Here is a tiny trained network, its code and every weight. The questions are about switching its units off for an input and a target symbol, where a switched-off unit gives its printed mean instead of its output.

import numpy as np


def w(rows, s, z=0):
    codes = np.array(rows[::2]) - 128.0
    scale = np.full(codes.shape[1], s)
    scale[-1] = z or s
    return codes * scale


def softmax(a):
    e = np.exp(a - a.max(-1, keepdims=True))
    return e / e.sum(-1, keepdims=True)


def log_softmax(a):
    a = a - a.max(-1, keepdims=True)
    return a - np.log(np.exp(a).sum(-1, keepdims=True))


def net(x, mask):
    ids = ['αδεζηθμξστψ'.index(c) for c in x.split()]
    T = len(ids)
    res = E[ids] + P[:T]
    u = 0
    for l in range(2):
        r = res
        for j in range(3):
            rows = slice(2 * j, 2 * j + 2)
            q, k, v = (r @ M[l][rows].T for M in (Q, K, V))
            z = softmax(np.where(np.tri(T) > 0, q @ k.T / 2**0.5, -1e9)) @ v
            o = O[l][rows]
            res = res + np.where(mask[u + j], z, o[:, -1]) @ o[:, :-1]
        u += 3
    return log_softmax(res[-1] @ U[:, :-1].T + U[:, -1])


Q, K, V, O = {}, {}, {}, {}
E = w([
[94,12,128,131],'α',
[69,74,241,121],'δ',
[149,130,190,149],'ε',
[77,44,199,191],'ζ',
[145,185,194,146],'η',
[16,29,254,89],'θ',
[108,30,121,136],'μ',
[199,170,57,244],'ξ',
[143,61,86,210],'σ',
[106,20,55,208],'τ',
[159,253,253,109],'ψ',
],0.0082)
P = w([
[133,164,89,87],'0',
[181,122,150,184],'1',
[79,106,132,142],'2',
[40,191,121,226],'3',
[213,106,144,208],'4',
[124,93,141,121],'5',
[25,186,124,249],'6',
[210,83,156,229],'7',
[143,149,108,97],'8',
],0.012)
Q[0] = w([
[127,145,159,96],'L0H0',
[55,149,186,70],'L0H0',
[248,137,200,181],'L0H1',
[232,185,204,219],'L0H1',
[6,153,92,241],'L0H2',
[67,168,113,138],'L0H2',
],0.019)
K[0] = w([
[141,113,146,154],'L0H0',
[181,88,142,139],'L0H0',
[201,38,184,125],'L0H1',
[213,96,169,130],'L0H1',
[112,127,191,253],'L0H2',
[84,145,131,187],'L0H2',
],0.025)
V[0] = w([
[2,204,20,84],'L0H0',
[100,137,156,178],'L0H0',
[83,102,108,143],'L0H1',
[43,201,81,132],'L0H1',
[217,81,178,138],'L0H2',
[189,88,169,133],'L0H2',
],0.0077)
O[0] = w([
[84,177,255,44,74],'L0H0',
[150,124,103,208,253],'L0H0',
[156,137,169,135,151],'L0H1',
[192,254,123,141,14],'L0H1',
[184,121,148,102,149],'L0H2',
[168,118,141,114,144],'L0H2',
],0.0056,0.0028)
Q[1] = w([
[20,206,74,147],'L1H0',
[136,122,105,8],'L1H0',
[113,34,58,65],'L1H1',
[55,233,99,125],'L1H1',
[13,157,123,132],'L1H2',
[80,165,51,238],'L1H2',
],0.016)
K[1] = w([
[31,237,103,40],'L1H0',
[238,149,193,180],'L1H0',
[63,89,54,226],'L1H1',
[101,149,87,15],'L1H1',
[58,225,119,51],'L1H2',
[165,119,86,5],'L1H2',
],0.014)
V[1] = w([
[183,242,164,165],'L1H0',
[86,102,97,54],'L1H0',
[110,117,238,161],'L1H1',
[145,214,185,136],'L1H1',
[94,244,172,231],'L1H2',
[6,134,112,244],'L1H2',
],0.02)
O[1] = w([
[90,97,185,190,30],'L1H0',
[103,168,109,67,48],'L1H0',
[128,147,202,99,254],'L1H1',
[167,154,135,39,107],'L1H1',
[85,180,117,254,113],'L1H2',
[5,178,55,195,184],'L1H2',
],0.018,0.0089)
U = w([
[171,86,127,95,185],'α',
[139,158,157,105,236],'δ',
[206,62,146,140,98],'ε',
[46,115,162,115,131],'ζ',
[116,132,178,111,227],'η',
[132,182,162,95,156],'θ',
[189,82,124,109,192],'μ',
[255,148,89,176,125],'ξ',
[152,27,97,137,83],'σ',
[60,97,98,102,147],'τ',
[101,64,229,92,2],'ψ',
],0.0093,0.003)

Each question gives the input, a string of symbols that net reads in full, and the target symbol t.
The units are the heads (2 rows each of Q, K, V and O). Each row of codes is followed by its name. A weight is (code - 128) times the scale printed after its matrix; where a second scale follows, it is the last column's (O and U).
mask holds one flag per head, layer by layer. A switched-off head (its flag False) gives its mean, the last column of its rows in O, instead of its output. The means were averaged over made-up inputs and are rounded, as every weight is.
A unit's drop is (log p(t) with every unit on - log p(t) with that unit switched off) / (log p(t) with every unit on - log p(t) with every unit switched off).
The circuit of an input: a set's keep is (log p(t) with only the set's units on - log p(t) with every unit switched off) / (log p(t) with every unit on - log p(t) with every unit switched off). Starting from all 6 units, units are removed one at a time, each time the one whose removal leaves the highest keep (on an exact tie, the one counted first), for as long as the keep stays at least 0.8.
units of the circuit, in order: the units of the circuit, biggest drop first
most important unit: the unit with the biggest drop
heads that matter: for each layer, one digit per head in row order, 1 if its drop is at least 0.15 and else 0, layers parted by /
input θ ε τ ζ ξ ψ α, target θ: most important unit -> L1H0
input ψ ζ θ, target ξ: units of the circuit, in order -> [L0H0, L1H2, L1H0]
input σ δ α ψ, target σ: units of the circuit, in order -> [L1H1, L0H0, L1H2]
input ξ θ α τ ζ α α, target ξ: heads that matter -> 110 / 011
input ξ ζ ζ ζ, target ξ: units of the circuit, in order -> [L1H1, L0H1]
input ξ ζ δ ξ, target ξ: units of the circuit, in order -> [L1H1, L1H2]
input ψ ψ σ, target ξ: heads that matter -> 001 / 001
input ξ ζ ζ α, target ξ: heads that matter -> 010 / 011
input τ τ ε ψ μ τ ζ, target τ: units of the circuit, in order -> [L0H0, L1H1, L1H0]
input τ ξ ξ ζ, target τ: heads that matter -> 001 / 110
input ψ ξ σ μ ξ ψ θ, target ψ: units of the circuit, in order -> [L1H0, L0H1, L1H2]
input α ξ δ, target α: heads that matter -> 100 / 101
input τ ζ η σ, target τ: units of the circuit, in order -> [L0H2, L1H2]
input ζ δ ψ τ, target ζ: most important unit -> L0H1
input σ τ ξ ζ, target σ: heads that matter -> 000 / 011
input α α ε, target α: units of the circuit, in order -> [L1H2, L0H0]
input σ ζ μ ξ τ σ ξ, target σ: units of the circuit, in order -> [L1H1, L0H2, L1H0]
input α θ ζ ζ ξ θ, target τ: heads that matter -> 100 / 001
input ε ζ ζ ξ, target ε: heads that matter -> 000 / 111
input μ δ τ μ δ, target ζ: most important unit -> L1H2
input θ ε σ ψ θ ζ θ η ε, target τ: heads that matter -> 110 / 001
input ζ δ θ, target τ: heads that matter -> 100 / 101
